Below is a small trained network, with its code and all its weights. Each question gives an input and a target symbol and asks what happens when units are switched off, that is, made to give their printed mean instead of their output.

import numpy as np


def w(rows, s, z=0):
    codes = np.array(rows[::2]) - 128.0
    scale = np.full(codes.shape[1], s)
    scale[-1] = z or s
    return codes * scale


def f(y):
    return np.maximum(y, 0)


def softmax(a):
    e = np.exp(a - a.max(-1, keepdims=True))
    return e / e.sum(-1, keepdims=True)


def log_softmax(a):
    a = a - a.max(-1, keepdims=True)
    return a - np.log(np.exp(a).sum(-1, keepdims=True))


def net(x, mask):
    ids = ['ΓΔΘΠαβεζηλμσφψω'.index(c) for c in x.split()]
    T = len(ids)
    res = E[ids] + P[:T]
    u = 0
    for l in range(3):
        r = res
        for j in range(3):
            rows = slice(3 * j, 3 * j + 3)
            q, k, v = (r @ M[l][rows].T for M in (Q, K, V))
            z = softmax(np.where(np.tri(T) > 0, q @ k.T / 3**0.5, -1e9)) @ v
            o = O[l][rows]
            res = res + np.where(mask[u + j], z, o[:, -1]) @ o[:, :-1]
        u += 3
        y = f(res @ A[l][:, :-1].T + A[l][:, -1])
        res = res + np.where(mask[u : u + 8], y, B[l][:, -1]) @ B[l][:, :-1]
        u += 8
    return log_softmax(res[-1] @ U[:, :-1].T + U[:, -1])


Q, K, V, O, A, B = {}, {}, {}, {}, {}, {}
E = w([
[120,138,122],'Γ',
[120,138,122],'Δ',
[119,137,122],'Θ',
[121,138,123],'Π',
[120,138,123],'α',
[120,137,122],'β',
[124,136,122],'ε',
[133,132,121],'ζ',
[116,173,97],'η',
[114,176,97],'λ',
[152,118,2],'μ',
[79,184,115],'σ',
[57,114,137],'φ',
[58,74,149],'ψ',
[173,49,122],'ω',
],0.028)
P = w([
[179,146,154],'0',
[150,106,138],'1',
[129,103,115],'2',
[113,95,97],'3',
[103,90,80],'4',
[95,88,64],'5',
[88,84,49],'6',
[78,82,34],'7',
[75,79,22],'8',
[71,77,9],'9',
],0.014)
Q[0] = w([
[155,72,123],'0.h1',
[102,172,74],'0.h1',
[61,145,149],'0.h1',
[196,184,102],'0.h2',
[129,184,106],'0.h2',
[136,165,253],'0.h2',
[167,155,181],'0.h3',
[69,57,162],'0.h3',
[206,200,166],'0.h3',
],0.022)
K[0] = w([
[128,171,142],'0.h1',
[99,112,95],'0.h1',
[152,139,83],'0.h1',
[157,160,112],'0.h2',
[91,171,102],'0.h2',
[149,162,250],'0.h2',
[149,118,159],'0.h3',
[152,89,69],'0.h3',
[155,157,192],'0.h3',
],0.026)
V[0] = w([
[44,147,197],'0.h1',
[82,213,160],'0.h1',
[243,156,172],'0.h1',
[159,230,136],'0.h2',
[184,32,115],'0.h2',
[129,196,65],'0.h2',
[128,198,139],'0.h3',
[249,132,60],'0.h3',
[68,212,56],'0.h3',
],0.011)
O[0] = w([
[92,149,151,77],'0.h1',
[71,2,134,95],'0.h1',
[96,148,90,15],'0.h1',
[199,38,93,40],'0.h2',
[107,237,110,174],'0.h2',
[105,93,100,208],'0.h2',
[160,46,131,75],'0.h3',
[180,173,36,173],'0.h3',
[134,52,78,255],'0.h3',
],0.011,0.008)
A[0] = w([
[27,179,42,123],'0.n1',
[175,85,233,136],'0.n2',
[74,68,77,81],'0.n3',
[127,71,47,83],'0.n4',
[255,82,212,199],'0.n5',
[122,208,109,96],'0.n6',
[135,187,102,10],'0.n7',
[60,136,71,143],'0.n8',
],0.0085,0.013)
B[0] = w([
[223,157,255,252],'0.n1',
[79,234,75,145],'0.n2',
[149,192,172,180],'0.n3',
[63,142,163,204],'0.n4',
[50,194,92,154],'0.n5',
[102,30,109,197],'0.n6',
[16,64,159,165],'0.n7',
[162,62,110,213],'0.n8',
],0.0069,0.017)
Q[1] = w([
[103,121,102],'1.h1',
[140,125,146],'1.h1',
[146,156,112],'1.h1',
[161,110,150],'1.h2',
[161,184,91],'1.h2',
[97,135,91],'1.h2',
[97,144,105],'1.h3',
[3,117,195],'1.h3',
[159,102,142],'1.h3',
],0.019)
K[1] = w([
[132,91,126],'1.h1',
[163,115,157],'1.h1',
[171,142,124],'1.h1',
[113,63,34],'1.h2',
[76,201,74],'1.h2',
[82,108,133],'1.h2',
[11,116,159],'1.h3',
[217,76,210],'1.h3',
[186,144,57],'1.h3',
],0.011)
V[1] = w([
[121,147,188],'1.h1',
[57,139,78],'1.h1',
[105,205,73],'1.h1',
[92,131,167],'1.h2',
[92,200,184],'1.h2',
[89,137,94],'1.h2',
[116,105,77],'1.h3',
[123,127,146],'1.h3',
[254,160,145],'1.h3',
],0.0078)
O[1] = w([
[80,165,3,171],'1.h1',
[123,208,42,170],'1.h1',
[70,113,125,136],'1.h1',
[88,247,184,181],'1.h2',
[199,7,148,190],'1.h2',
[91,109,147,155],'1.h2',
[100,185,23,89],'1.h3',
[153,139,160,149],'1.h3',
[47,187,72,2],'1.h3',
],0.005,0.0083)
A[1] = w([
[90,98,80,122],'1.n1',
[246,192,121,17],'1.n2',
[114,178,128,146],'1.n3',
[151,177,195,2],'1.n4',
[162,175,125,163],'1.n5',
[130,96,25,90],'1.n6',
[104,67,115,174],'1.n7',
[135,64,101,74],'1.n8',
],0.011,0.0099)
B[1] = w([
[122,87,125,196],'1.n1',
[12,112,111,215],'1.n2',
[206,158,145,177],'1.n3',
[131,158,38,218],'1.n4',
[162,139,159,217],'1.n5',
[191,119,125,236],'1.n6',
[129,134,88,254],'1.n7',
[144,153,214,171],'1.n8',
],0.011,0.0061)
Q[2] = w([
[79,138,120],'2.h1',
[124,73,125],'2.h1',
[165,95,102],'2.h1',
[162,223,132],'2.h2',
[179,114,28],'2.h2',
[8,114,82],'2.h2',
[159,106,93],'2.h3',
[209,97,25],'2.h3',
[55,47,177],'2.h3',
],0.015)
K[2] = w([
[77,95,157],'2.h1',
[99,174,102],'2.h1',
[106,154,91],'2.h1',
[192,249,102],'2.h2',
[193,108,38],'2.h2',
[42,101,72],'2.h2',
[182,95,86],'2.h3',
[145,112,97],'2.h3',
[55,80,187],'2.h3',
],0.016)
V[2] = w([
[161,98,157],'2.h1',
[146,120,102],'2.h1',
[105,184,101],'2.h1',
[90,113,197],'2.h2',
[69,155,107],'2.h2',
[167,252,145],'2.h2',
[152,32,78],'2.h3',
[209,144,126],'2.h3',
[176,123,127],'2.h3',
],0.011)
O[2] = w([
[127,189,144,149],'2.h1',
[27,138,133,156],'2.h1',
[131,120,169,216],'2.h1',
[99,93,211,253],'2.h2',
[13,176,166,5],'2.h2',
[182,232,209,223],'2.h2',
[126,178,26,48],'2.h3',
[171,214,65,204],'2.h3',
[253,97,122,175],'2.h3',
],0.0052,0.0011)
A[2] = w([
[177,103,176,56],'2.n1',
[184,105,102,213],'2.n2',
[153,246,133,255],'2.n3',
[66,180,103,49],'2.n4',
[140,58,96,107],'2.n5',
[206,41,52,56],'2.n6',
[146,35,112,61],'2.n7',
[47,135,122,51],'2.n8',
],0.012,0.0071)
B[2] = w([
[23,212,91,172],'2.n1',
[183,57,253,198],'2.n2',
[136,33,62,255],'2.n3',
[120,206,126,132],'2.n4',
[136,204,95,193],'2.n5',
[55,187,152,241],'2.n6',
[101,214,206,192],'2.n7',
[240,99,23,158],'2.n8',
],0.0057,0.023)
U = w([
[131,124,119,122],'Γ',
[130,118,115,157],'Δ',
[130,114,123,144],'Θ',
[135,108,121,155],'Π',
[132,107,122,156],'α',
[136,99,123,198],'β',
[157,67,127,254],'ε',
[227,9,160,173],'ζ',
[90,217,109,79],'η',
[80,225,109,61],'λ',
[145,167,92,32],'μ',
[56,84,90,112],'σ',
[115,19,158,179],'φ',
[117,171,174,73],'ψ',
[195,217,163,106],'ω',
],0.011,0.0077)

Each question gives the input, a string of symbols that net reads in full, and the target symbol t.
The units are the heads (3 rows each of Q, K, V and O) and the neurons (one row each of A and B). Each row of codes is followed by its name. A weight is (code - 128) times the scale printed after its matrix; where a second scale follows, it is the last column's (O, A, B and U).
mask holds one flag per unit, layer by layer, with each layer's heads first. A switched-off unit (its flag False) gives its mean, the last column of its rows in O or B, instead of its output. The means were averaged over made-up inputs and are rounded, as every weight is.
A unit's drop is (log p(t) with every unit on - log p(t) with that unit switched off) / (log p(t) with every unit on - log p(t) with every unit switched off).
The circuit of an input: a set's keep is (log p(t) with only the set's units on - log p(t) with every unit switched off) / (log p(t) with every unit on - log p(t) with every unit switched off). Starting from the 12 units with the biggest drops (on a tie, the unit counted first), units are removed one at a time, each time the one whose removal leaves the highest keep (on an exact tie, the one counted first), for as long as the keep stays at least 0.8.
circuit, biggest first: the units of the circuit, biggest drop first
most important unit: the unit with the biggest drop
k most important neurons: the k neurons with the biggest drops, biggest first
k most important neurons of layer l: the k neurons of layer l with the biggest drops, biggest first
heads that matter: for each layer, one digit per head in row order, 1 if its drop is at least 0.15 and else 0, layers parted by /
input Γ ψ ζ Θ, target ψ: circuit, biggest first -> [0.h3; 2.h2; 0.h2]
input λ ω Γ α ω Δ η ε ε, target η: 3 most important neurons of layer 1 -> [1.n1; 1.n3; 1.n5]
input φ Γ α Δ Δ Γ λ ψ η, target ψ: heads that matter -> 111 / 111 / 010
input ψ ω σ, target ω: heads that matter -> 111 / 010 / 001
input σ ψ ζ Δ, target ψ: circuit, biggest first -> [0.h3; 2.h2; 0.h2]
input ζ β Π ε ψ ζ Π, target ψ: circuit, biggest first -> [0.h3; 0.h2; 2.h2]
input ζ Γ φ Π Δ β α σ Θ, target σ: circuit, biggest first -> [0.n1; 0.h2; 0.h3; 2.h3]
input η λ β ω ζ λ λ α σ, target σ: 3 most important neurons -> [0.n4; 0.n1; 1.n7]
input Θ ζ Θ, target ζ: 4 most important neurons of layer 0 -> [0.n6; 0.n7; 0.n4; 0.n8]
input ω φ σ σ ω φ ψ β, target ψ: circuit, biggest first -> [0.h2; 2.h3; 2.h2]
input β λ λ, target λ: most important neuron of layer 2 -> [2.n6]
input α ε Δ ζ α, target ζ: circuit, biggest first -> [2.n6; 2.n7]
input μ φ φ α λ ζ μ λ, target μ: 2 most important neurons of layer 2 -> [2.n6; 2.n3]
input φ μ ψ λ Γ ω ζ, target φ: most important unit -> 1.n2
input β η ω ζ φ ζ, target φ: circuit, biggest first -> [0.h3; 2.h3]
input ζ Θ ε ζ Θ Π, target ζ: circuit, biggest first -> [2.n6; 2.n1]
input σ ζ λ ω μ ε, target σ: 4 most important neurons -> [1.n2; 0.n1; 0.n5; 0.n2]
input ω Π ω α α, target ω: circuit, biggest first -> [2.h2; 0.h3]
input ε ψ Π φ, target ψ: circuit, biggest first -> [0.h2; 0.h3]
input ζ ζ μ σ, target ζ: 3 most important neurons -> [0.n1; 0.n6; 0.n7]
input ε σ Θ ζ σ Γ ψ β σ ζ, target σ: circuit, biggest first -> [2.h2; 0.h2; 1.h2]
input Γ Γ φ β ω λ Δ, target ω: 4 most important neurons -> [0.n7; 1.n2; 1.n6; 2.n2]
input η Π ζ ζ, target ζ: 4 most important neurons -> [2.n6; 1.n4; 2.n1; 2.n3]
input σ ε μ φ ζ σ Γ, target σ: 3 most important neurons -> [1.n2; 0.n1; 0.n5]
input Π ζ ψ Π ω ε ζ, target ω: circuit, biggest first -> [0.h2; 2.h2]
input ζ ζ μ ω ψ, target ζ: 3 most important neurons -> [0.n1; 0.n6; 0.n7]
input φ ζ ω β β ζ Δ ψ σ, target ψ: 2 most important neurons of layer 2 -> [2.n7; 2.n3]
input Γ ω α ω ψ ζ, target ω: heads that matter -> 011 / 000 / 010
